Each row has a hidden value. The values are split into ranges, and the band after each row names the range that its value falls in. Each part has its own value, ranges and names.
[ -88  -21  106 -107  -95  -47 -109  113   14    7  -91 -112   72  -66
   14  -18 -135  -71 -279 -246  135  224  292 -110   29  -12   18  215
 -147   83  111  -97   44  232  108 -114]
H
[ -67 -107  -66  152  144   51  173  -88  129   24   91 -143   -3  181
  -58   29   92  -79  -32  129 -163  -20  -48  -52   23   17  -80 -134
  -21 -163   39    4  -75   10   41   93]
Z
[  57  230  -78 -513   44   78   31  -71 -494 -397  -94  263  -61 -520
  152  -54 -179   -4  190  162   83 -132 -168  279  -32  166  175 -232
  -14   -3  -37  -80  116   54 -149   95]
F
[ -39  -89 -160  -59   60  -86  -54  234   34   25  -15 -238  -36  120
   53  -82   21 -153 -198  167  -51  113   95 -103 -130   64  -45   25
  -96  -70   -8    7   41   35  130   53]
V
[ -94  -29  102 -126 -119  -40 -140  217   -3   36  -84 -117   36  -63
   43  -43 -127 -122 -282 -253  155  239  300 -128   16  -20   62  216
 -186  122  112 -113   78  258  132  -88]
H
[ -48  -69  -85  116  124   62  155   47  105   96   72  -82  -26  150
    3   21   70 -120   11  105 -115  -26  -38  -40   44   -1  -11 -121
  -21  -66   24   -4  -29    6   15  140]
T
[-119  143   46 -309  252   58   17  -62 -358 -319 -116  211 -120 -407
   30  -78  -77   69  121   89  -29    4  -70  307 -137   96  150  -85
   -9  136   50 -125  135 -175  -70   99]
S
[ -56  -81 -155   34  108  -24   20  194  127  112  -17 -125   -6  119
   53  -23   24 -115  -95  114  -32   80   43  -87  -28   29   32   -3
  -92    6   47  -10    2   11   57   78]
S
[ -66  159   -2 -446  144   26  -44  -22 -493 -405 -124  120 -152 -464
   71  -95 -124    3   33  147  -22   -5  -72  268 -181  171  107 -124
  -70   36   -8 -123  158  -76  -24   86]
H
[   5   44  158  -95  -86  -61   -7 -224   -2 -151  -24  -89  196  -53
  -68    0 -143   38 -208 -189   82  124  228   -1   56  -20 -136  148
   51 -109   59  -11  -28  224   40 -167]
H
[-120   72   68 -211  232  101   64   89 -268 -204   -7  184 -153 -227
   46 -138   47  -43  194   84  -38  -13  -78  264 -113    1  187 -110
   15  143   38  -95  172 -137  -38  183]
Z
[ -70   11  151   34   65   42   70  -48   32  -29   67    7   44   30
  -32  -42    0  -39  -13 -121    2   70   98   66   32  -85    3   30
   57   34   78  -38   30   69   32   26]
S
[ -59  -76  -85   83  131   48  119   93  106   81   51  -71  -17  133
   18  -17   75 -116    9  106  -78    9  -19  -32   18   -9   28  -85
  -33  -32   40   -8   -4    3   22  122]
Z
[  44    4  -50 -191  -71   -9  -45  244 -155 -103  121 -130  -59   45
  126 -171   25 -254  -30  143   17   24    3   14 -108   14   26 -112
  -20  -95  -50   16  129  189  121  119]
F
[ -26  116    8 -374   81   15  -48   59 -412 -346   -9   41 -129 -282
   90 -165  -47  -94   44  171  -16    2  -67  227 -196  103   77 -137
  -16  -20  -32  -66  176    0   37  116]
H
[ -92  129   69 -220  222  108   63   54 -283 -202  -15  235 -127 -272
   69 -115    0  -26  218   68  -13  -27 -103  298  -88    9  205 -127
   42  166   43  -97  165 -134  -65  182]
Q
[ -31  -45  -91  100  119   61  143   86  113  108   68  -46   -8  147
   32   -1   65 -125   47  106  -77  -24  -49  -17   44  -21   30 -114
    0  -32   26    5  -11    6    1  151]
T
[ -71   20  175   34   71   77  103  -52   35  -28   74   68   55   20
  -29  -54   22  -43   61 -140   20   53   70  101   64 -111   55    9
   71   55   90  -41   48   73   -2   49]
T
[ -41   69  231   62   19   73  151 -236  101    3    8  125  177  -41
  -79   61  -85   69   14 -297   76   42  156   72  207 -126   -6   94
  112   59  112  -43  -45  125  -82  -61]
T
[ -44  -59 -105   83  117   51  131  116  110  125   35  -52  -19  127
   29   11   55 -119   13   90  -67  -11  -11  -46   48   -9   30  -80
  -30  -13   24   -6  -14    2   -3  138]
T
[ -33  -85  -97  178  117   22  155  -84  143   64  102 -192    5  216
  -47   59   56  -98  -87  147 -178  -23  -44  -77   19   32 -136 -139
   -6 -183   13   21  -97   22   61   92]
S
[ -23   14   82  -43  -66  -30  128 -275 -108  -53  -63 -167    8 -111
 -157  215 -188   42 -351 -181  -85  -16  263 -144  140   75 -325   95
   -1 -170  -66  -61 -148  130    4 -110]
H
[ -90    6  193   30   36   40  116 -204  111   -6  -62   81  161  -71
 -102   72  -90  101  -77 -302   85   92  221    2  187  -88   -6  166
   32   59  133  -68  -55  120  -61 -116]
Z
[ -55  -91 -162  -36   77  -75  -44  203   58   33  -29 -222  -21  106
   47  -59   13 -132 -193  153  -50  118   78 -106 -110   69  -30   22
 -118  -58   20   -4   20   31  119   43]
V
[ -30   72  193   65   23   57  169 -261   98   15  -14  119  173  -54
  -90  103 -109   92  -15 -283   64   21  168   47  223 -103  -44  102
  121   42   90  -39  -75  104 -104  -69]
Q
[-106  -20  131   -1  115   84   90   70  -52  -47  103   19  -73   29
  -14  -97   86 -110   61  -38  -49   31   37   93  -25  -83   57  -43
   33   50   51  -54   92   14   47  122]
Z
[  82   54   18 -231 -127   56   -2  221 -227 -140  209  -29  -68    2
  150 -193   32 -288   86   95   55  -49  -42   68  -55  -33   67 -182
   46  -86  -67   14  152  263   87  153]
F
[  64  -35 -171  -98  -64  -13   21  138  -59  -37  101 -212  -27  104
   95  -54    1 -231  -99  214  -52  -22  -42  -90  -45   82  -61 -167
  -69 -208  -60   30   13  191  101  102]
F
[  98  -18 -168 -129  -89   -2   26  179  -72  -38  130 -164  -18  105
  132  -89   15 -253  -35  214  -13  -47  -54  -65  -33   53  -25 -181
  -25 -194  -75   49   35  220   82  123]
F
[ -52  -98 -127    6   76  -65  -16  145   53   15   22 -256  -35  148
   16  -54   34 -145 -195  162  -96   96   62  -98 -115   63  -85  -17
  -91 -113    2    3    8   37  141   54]
V
[ -96    1   95  -53  127   44   12  136 -101  -90  107  -21  -99   18
   27 -153   81 -136   40   42  -55   67    9  128 -127  -50   70  -57
   23   59   41  -48  135  -13   98  138]
S
[-100    7   69 -185  108  -10  -82  173 -227 -207   57  -91 -138  -60
   42 -200   49 -149  -48  103  -57  112   32  138 -235   19   40  -41
  -30   17   15  -60  179  -10  153  110]
V
[ 109   96  106 -126 -186   18  121 -290  -77 -130   49   -3  179 -102
  -32   93 -181   -6 -105 -174   88  -60  139  -31  211   -5 -159   -9
   97 -191  -28    5  -94  332  -56 -111]
F
[ -34  -40  -82   90  115   63  133   87  111  106   55  -33    0  126
   36   -1   54 -120   47   87  -60  -11  -41  -16   51  -21   47 -104
  -15  -12   39   -5   -5   16   -2  143]
T
[ -99   -7  164   20   89   77   97  -45    8  -46   62   42   21    6
  -41  -51   31  -41   30 -123   -3   57   79   83   43  -91   44   10
   37   44   88  -57   45   59   17   43]
Z

[  -4 -102  229  -99 -215   43 -165  232  175   67  106 -210  317  416
 -121   -3   49 -196  116  205   94   59  103  109   -1 -115  -24 -115
  -34  181 -102 -126 -133   23   66 -167]
J851
[ -17   23  -30 -233   58 -527  240    3 -206   47 -406  -14 -311   61
 -173  234  208   78  296 -317   91  209  -84  -95   88   60 -171  192
  258  -98   29  184   50 -116 -244 -105]
J554
[  -8   -6  299 -312 -163 -542   92  243 -222  121 -740 -129  -64  251
 -484  245  211 -219  331 -160  105  138  -55   60  234 -144 -222   87
  390  171 -157  234   31  -48 -171 -284]
J300
[  30 -133  279   11 -229   62 -151  278   37  144 -191 -146  263  378
 -241   40   55 -294  366   99  -65  165  132  246   -7 -182  -10   60
   21  265 -224 -151  -95   33  103 -129]
j429
[ -41 -203   26  -58 -189   94  -38  200  232  -34  242 -187  295  295
  -38 -102  -15  -46  198  217   87  154  184  145  -79   15   24  -47
 -152   82  -56 -255  -55   -5  159  -83]
J300
[  60 -179 -120   90  -20  -63  326  -37 -384 -103 -410  359 -245 -370
 -197  189 -101  227  410 -465 -245    2 -150  -43 -149   45  -61  374
  188  -65 -152  264   75 -138   64  180]
j632
[  92  -14   -4  -88  151   10  196   -7 -330   36  -94  338 -388 -242
    2  412   45  248   78 -362  -59 -141 -285 -290 -149  -17  -46  238
  230 -122  -70  307  -80  -97 -203  129]
J851
[  41  -13  414   58 -299 -225 -338  180 -106  220 -487 -205  351  556
 -397  135  155 -590  443  -20 -122    3  -51  196  122 -262 -176 -116
  237  417 -130  209 -192   77   76 -156]
j414
[  76  139   60  -57   45  177   29 -171  119  -97  562  181  -45  -61
  331   41  -46  409 -555 -147   80 -175  -79 -353 -163  -52    2 -100
 -134 -244  -64  104 -252 -154 -228  -67]
J300
[  49  -27 -101 -147  147   21  159  -52 -155  -49  253  246 -277 -172
  138  324   21  308  -87 -214   75 -207 -283 -380 -169   82  -45   57
  125 -183   84  276 -113  -94 -167  131]
J300
[ -23  155  171 -210  -36 -710   90   -6 -108  165 -618 -222 -164  362
 -256  102  303 -139  318 -305   83  410   81   86  234  -78 -209  162
  226   10  -69   60   15 -111 -322 -324]
j576
[  69  -34   94  214 -244  378  -30 -157  242 -216  465  144  381  -49
  186 -307 -278  302 -372  -67 -126  -86  156  -21 -203 -108   73  -76
 -334  -78 -243  -78 -198 -154  132  -69]
j429
[  27  -64  351   24 -352  -76    1  208   73   35 -440 -137  305  269
 -331 -188   -7 -142  217  -38 -112  322  330  367   91 -248  -35  135
  -42  190 -438 -212  -19  -81   64 -327]
j429
[  89   -7  190   -7  -55 -161  197   83 -326   86 -613  202 -228 -100
 -274  210   67   50  303 -409 -193  158  -22   60    1 -166  -78  357
  228   26 -327  143    5 -118 -141  -83]
j429
[  69  122  -43 -124  216   76   35 -118    1   36  519  158 -279    0
  345  274  111  320 -299 -164  118 -130 -199 -407 -181   27   -7  -16
   -8 -248   89  133 -229  -95 -315   47]
j448
[ -30  -12  211 -239 -108 -504   64  275  -64  207 -594 -287  -80  435
 -351  139  310 -267  513  -66   89  446  165  238  190  -96 -136  180
  211  135 -150 -122   49  -20 -176 -300]
j448
[  24  123  -74  -15   64   70   -4 -220  268  -78  672   -5   10  118
  409  -91   18  355 -387  -76  108   46   65 -232 -157   49   24  -99
 -266 -267   50 -102 -215 -146 -193  -74]
J554
[  83  -15   96  102  -27  436  -78   14  184   10  541   99  110   89
  265  -21  -62  194 -197   23  -61    1   97  -58 -241 -104  125   26
 -254  -72 -180 -210 -227  -68  -28   -7]
J851
[  32 -114  136  263 -266   87 -208   55   49   54  -64  -90  361  335
 -119  -95    3 -284  400  -17 -237  108  122  255  -93 -126  -34  -21
  -79  224 -147  -63 -156   19  221   -3]
j414
[ 131  232  615   90 -232   32 -382  103   68  284 -201 -140  287  548
 -122   30  155 -356  -90  -58 -134   98  126  154   81 -451  -59  -76
   14  262 -385  -34 -332  -10 -187 -349]
j632
[  -5  124  108 -201  -17 -588  208   -7 -121   85 -535 -106 -234  176
 -200   90  241   46  216 -336   59  378   93   46  167  -52 -166  212
  184  -83 -131   45   37 -151 -314 -286]
J554
[  43   76  132  -41   23  199 -151   77  280  135  531 -141   62  380
  280   15  145   51 -151  132   95  176  167  -23 -130  -96   79  -48
 -223  -61  -90 -321 -239  -25 -174 -145]
j448
[-103  -77   13 -158  -85 -718   40  122  -81  186 -661 -374  -21  512
 -376   79  299 -378  834 -129   63  528  122  284  213   53 -189  209
  213  167   79  -80  120  -13  -62 -177]
j576
[ -33   42 -269  -55  169 -254   38 -316   14  -56  397   27 -137   78
  263  125   61  210   24 -235  118  -49 -225 -352 -111  215 -105  -36
   -7 -214  355  226 -118 -108 -156  133]
j576
[ -21  113  127 -173 -103 -611  222  -17  -51   36 -581 -151 -132  192
 -237  -47  198   51  199 -322   44  450  198  134  197  -66 -166  207
  116  -73 -192  -26   67 -174 -263 -351]
J554
[  23 -113  179  117 -320  211 -114   35  205 -116  201  -36  471  175
  -48 -230 -181    6  -71   72  -66  -29  152  111  -89 -124   11 -111
 -193  114 -201  -78 -145  -68  202 -116]
j429
[ 120   45   92   96    1  -42  229 -114 -326  -17 -366  363 -267 -289
  -89  173  -33  258   70 -529 -249    8 -101 -100 -101 -123  -60  321
  150 -107 -283  254  -56 -176 -153   14]
j632
[ -43  189  255 -101 -173 -351 -334  -94  347  117  210 -434  387  724
   53 -158  181 -258 -122  105  205  175  139   19  153 -113 -134 -305
 -112  101   89  -71 -244  -34 -164 -352]
j576
[  42  -98 -201  -77  162  159  197  -50  -95  -86  396  264 -266 -222
  214  251  -28  385  -30 -174   34 -137 -198 -321 -253  134   23  118
    9 -227   73  129  -87  -97  -90  196]
J300
[ -15  -44  -83  -79    4   83  -66  -28  239  -42  604  -95  116  231
  250    1   29  137 -109  111  161   -8    5 -162 -148   86   12 -148
 -170 -104  139  -92 -172  -43  -30   -2]
j448
[ 135  148   53  382 -130  373   15 -408  129 -220  467  341  173 -233
  360 -289 -253  479 -538 -370 -299 -106  103 -135 -268 -143   59   -2
 -351 -238 -292   48 -276 -235  -22  -13]
j414
[  43 -162   47   84  -96  327 -158   77   63    1  396   57  230  149
   72   88  -90  -34   97   88  -48 -165  -91  -70 -213  -30   43  -64
  -80  102   -2   21 -188   16  158  126]
j429
[ -68   45   82 -123 -114 -704  114    8  -35  120 -656 -298  -39  397
 -306  -53  250 -184  536 -251   28  562  222  264  227  -19 -181  223
  126   48  -74 -102   96 -107 -166 -300]
j576

[-168  -34  102  288 -348   -3  -65  230  201  -36    8  211  416  -28
  276  200   39  164 -217   84  453   13  305 -112  -55  174  278 -238
   25    5  128  -77 -225  -38  249  614]
j286
[ -12 -396 -140 -198 -297 -137 -381  138  109  294 -289 -365  239  196
   37  357  142   96 -102  -55 -147  -13  289 -375  -97    9 -115  -39
    3   38  349 -118  119 -413   52  194]
J135
[ -67 -302  173  202 -320  139 -325  -27  166  219   42   -6  383  -75
  312  308  245  142 -195  184  438  -34  313 -286 -116  144  133  -98
  -75   94   12   -4  -97  -82  324  386]
j579
[  50 -148 -220  -34  157 -603  143  603  -52   90 -435  -36 -111   67
 -540    3 -138  -49  126 -103 -220 -113  502   46 -197 -152 -286   62
 -121 -371  291 -214  -15 -325 -467  226]
J282
[ 240  270 -168  -80  -77  107   37  -20  190 -128 -122   44  -30 -138
  401 -125 -201  -10  -83 -150   -9  138   69 -381  105  -34  260  188
 -134  491   88  388  260  203  -11 -123]
j286
[  97  767 -326  -20 -120 -191  484  144  262 -458 -120  289 -302   62
  161 -651 -523  164 -135 -143 -179   20  -88   61   48 -101  480   37
 -256  348  121  256  -49  372 -121   28]
j307
[  53   42  262  182 -154  -21   24  288 -148  364 -219  170  143 -279
  -69  122   91  -59  123 -174  391  -29  333   -3  -93  -82    4 -125
  110 -113  333  150   54 -176 -160  335]
j307
[ -49 -293  -88 -244 -200 -358 -190  305  -34  382 -311 -300   69  202
 -414  145   61  101    9  -13 -281 -125  192  -22 -174 -112 -180  -92
  -75 -263  436 -308  -46 -407 -153  220]
j854
[ -29 -282 -204  -88 -301  -58 -360 -110  289   91 -135 -281  119  258
  281  117  103  227 -269  118 -100  -91  287 -364 -147   75   -4    8
 -190  249   31  -23   39 -201  227  104]
j854
[-140 -386   31 -285 -460   40 -407  104  198  274   75 -300  608  147
   61  516   80  202 -215  214  -61   92 -206 -350   90  136  331 -113
  -45  -28  473 -384 -216 -114  336  374]
j286
[ 101 -346 -412   19  -78 -300 -163  163  277  -15 -353 -231  -24  176
  152  164   51  107 -108  -21  -52  -53  574 -525 -225  -24  -62  186
 -195  161   68   36   73 -293  -10  189]
j582
[  32 -281  271    2  168   38 -278  162  -40  180   40   42  368 -208
  -34  312    8 -143  -63  167   74   19  305  -55   93  152 -285   85
  -82 -101  -43  -45  168    2  -95  -68]
J282
[-134 -379   47 -217 -310 -100 -387  260   38  313 -163 -274  481  157
  -74  476   89   64 -112   10 -119   31  147 -191   25   97  -91 -164
   90 -146  445 -292   25 -364   57  290]
J135
[ 158  656  149  267  -33  -68  436  146 -104   42 -179  440 -368 -307
  -59 -605 -189   -6  111 -207  294 -116  209  306 -137 -210  151  -55
 -132   99   58  430   49  206 -282   81]
j307
[-102  311 -284  192 -247 -258  245  214  354 -400  -73  229  -19  184
  195 -310 -265  271 -261   65   75  -46  209  -23 -107   59  393 -102
 -232  145   12  -29 -271  145  114  419]
j579
[ -85 -306   37 -156 -264  187 -445 -183  329   32  255 -194  501  116
  342  307   19  197 -364  400  -36   48 -106 -352  111  254  244   49
 -257  216  -22 -178 -104  159  426   57]
j582
[  72 -134   21 -474   23   31 -325 -144  101  161  130 -287  152   98
 -110    3 -160   53 -179  288 -523  -11 -270  -76  151   55  -69  192
 -350  110   51 -148  118  181   10 -427]
j718
[   8  132  481  119  159  185 -115 -106  -70  123  265  282  125 -270
  -29 -213  -73  -48 -140  308  149 -120  101  360   56  132 -201    9
 -276  -14 -335   98   79  340  -38 -248]
j718
[  46  255  298  235  148  163   45   56   54 -162  189  409  192 -315
  221 -144 -193  -86 -147  153  282   34  205  140  131  170    8   36
 -171  134 -286  214  103  389  -30  -65]
j582
[ 145  298 -206   -4  111 -462  308   94   10   46 -252   45 -639   91
 -469 -734 -195  139   42   62 -286 -317  223  308 -342 -286 -104  140
 -505  -70  -87   69  -83   72 -351 -138]
J282
[  39  667 -244  -66 -238 -102  347   -7  291 -350    4  202 -221  117
  177 -613 -433  257 -212   12 -175  -21 -226   69   31  -60  544   -6
 -324  343   94  160 -148  403   40   32]
j307
[ -29  502  419  269   60   64  197  262 -160  -57   -7  520  110 -317
    7 -282 -226 -139  -21 -118  274   -7  269  472  108   78 -143 -206
   58  -49  -58  242  182  197 -254   44]
J135
[-112 -211   49 -231 -371  194 -407 -229  331   77  302 -215  466  160
  275  205    1  274 -373  424  -87   30 -295 -275  106  215  378   -7
 -295  207   62 -234 -206  210  479   83]
j579
[ 228  -25 -135  135  131 -324  125  312  -58  158 -425   40 -278 -159
 -188 -123    1  -93  163 -194   90  -98  592 -132 -255 -206 -216  159
 -140  -30   83  216  177 -205 -367   88]
j582
[  -5  -46 -502 -233 -183 -466  -12  205  264  -90 -345 -266 -173  414
 -128 -168 -176  236 -159  -19 -468 -114  217 -182 -179  -94   18   44
 -258   62  241 -170  -56 -228  -89  122]
j854
[ -14  183  332  274 -132  -22  133  373 -148  224 -138  347  196 -320
  -69   47    1  -66   82 -146  471  -12  315  158  -40  -27   53 -208
  129 -165  274  117  -18  -64 -156  418]
j307
[ 228  396 -150 -156  345 -459  398  338 -116  -42 -264  130 -489  -76
 -585 -595 -409  -93  159  -74 -434 -129  111  336  -80 -268 -175  220
 -364 -145   71   67  106  162 -598 -292]
J282
[ 125  403 -165 -171 -221   49   91 -115  232 -103  -24   12  -94   35
  252 -324 -269  164 -154  -15 -163   31 -197 -169   75  -57  412   94
 -251  404  162  237   36  275   63 -104]
j307
[  79  377  146  144  135   24  124 -188  104 -123  172  280 -242 -119
   38 -593 -212   87 -173  276   20 -185   94  295  -71   21    4  116
 -475  181 -428  220   -1  452  -43 -281]
J282
[ -79 -300  316  -82 -188  298 -470 -198  166  204  339  -86  549  -67
  238  315   97  110 -290  429  123   23 -104 -169  124  258  124    6
 -223  102  -78 -144  -76  204  369    6]
j582
[ 208  261 -240 -155  260 -540  339  322  -79   35 -348   14 -532   23
 -600 -552 -307  -25  155  -72 -436 -185  203  250 -197 -300 -195  210
 -377 -162  115   19   52   12 -554 -198]
J282
[ -60 -419  -48 -458 -200 -100 -452   88  105  291  -46 -427  379  230
 -149  369    1  102 -166  183 -435   11 -100 -226   79   77  -80   14
 -127  -63  353 -363   26 -196   73  -20]
j854
[ 112 -316  -84  -36 -248   77 -349 -175  214  246  -80 -255  114   17
  289  176  202  144 -149  124  112  -37  228 -492 -150    7  105  128
 -223  286   28  112   53  -92  240   79]
j579
[  32  -74 -383 -143 -219 -311  -39    8  300  -10 -163 -238 -169  298
  -50 -204  -75  286 -174  155 -267 -141  100 -230 -225  -91  203  109
 -402  123   97 -114 -184  -41   83  120]
j582
[  28  246  291  175  -50  313  -62 -106  146 -130  266  326  278 -275
  416  -87 -132    6 -226  189  316   72   41   -6  162  200  208    4
 -166  292 -230  237   62  428  182  -26]
j579
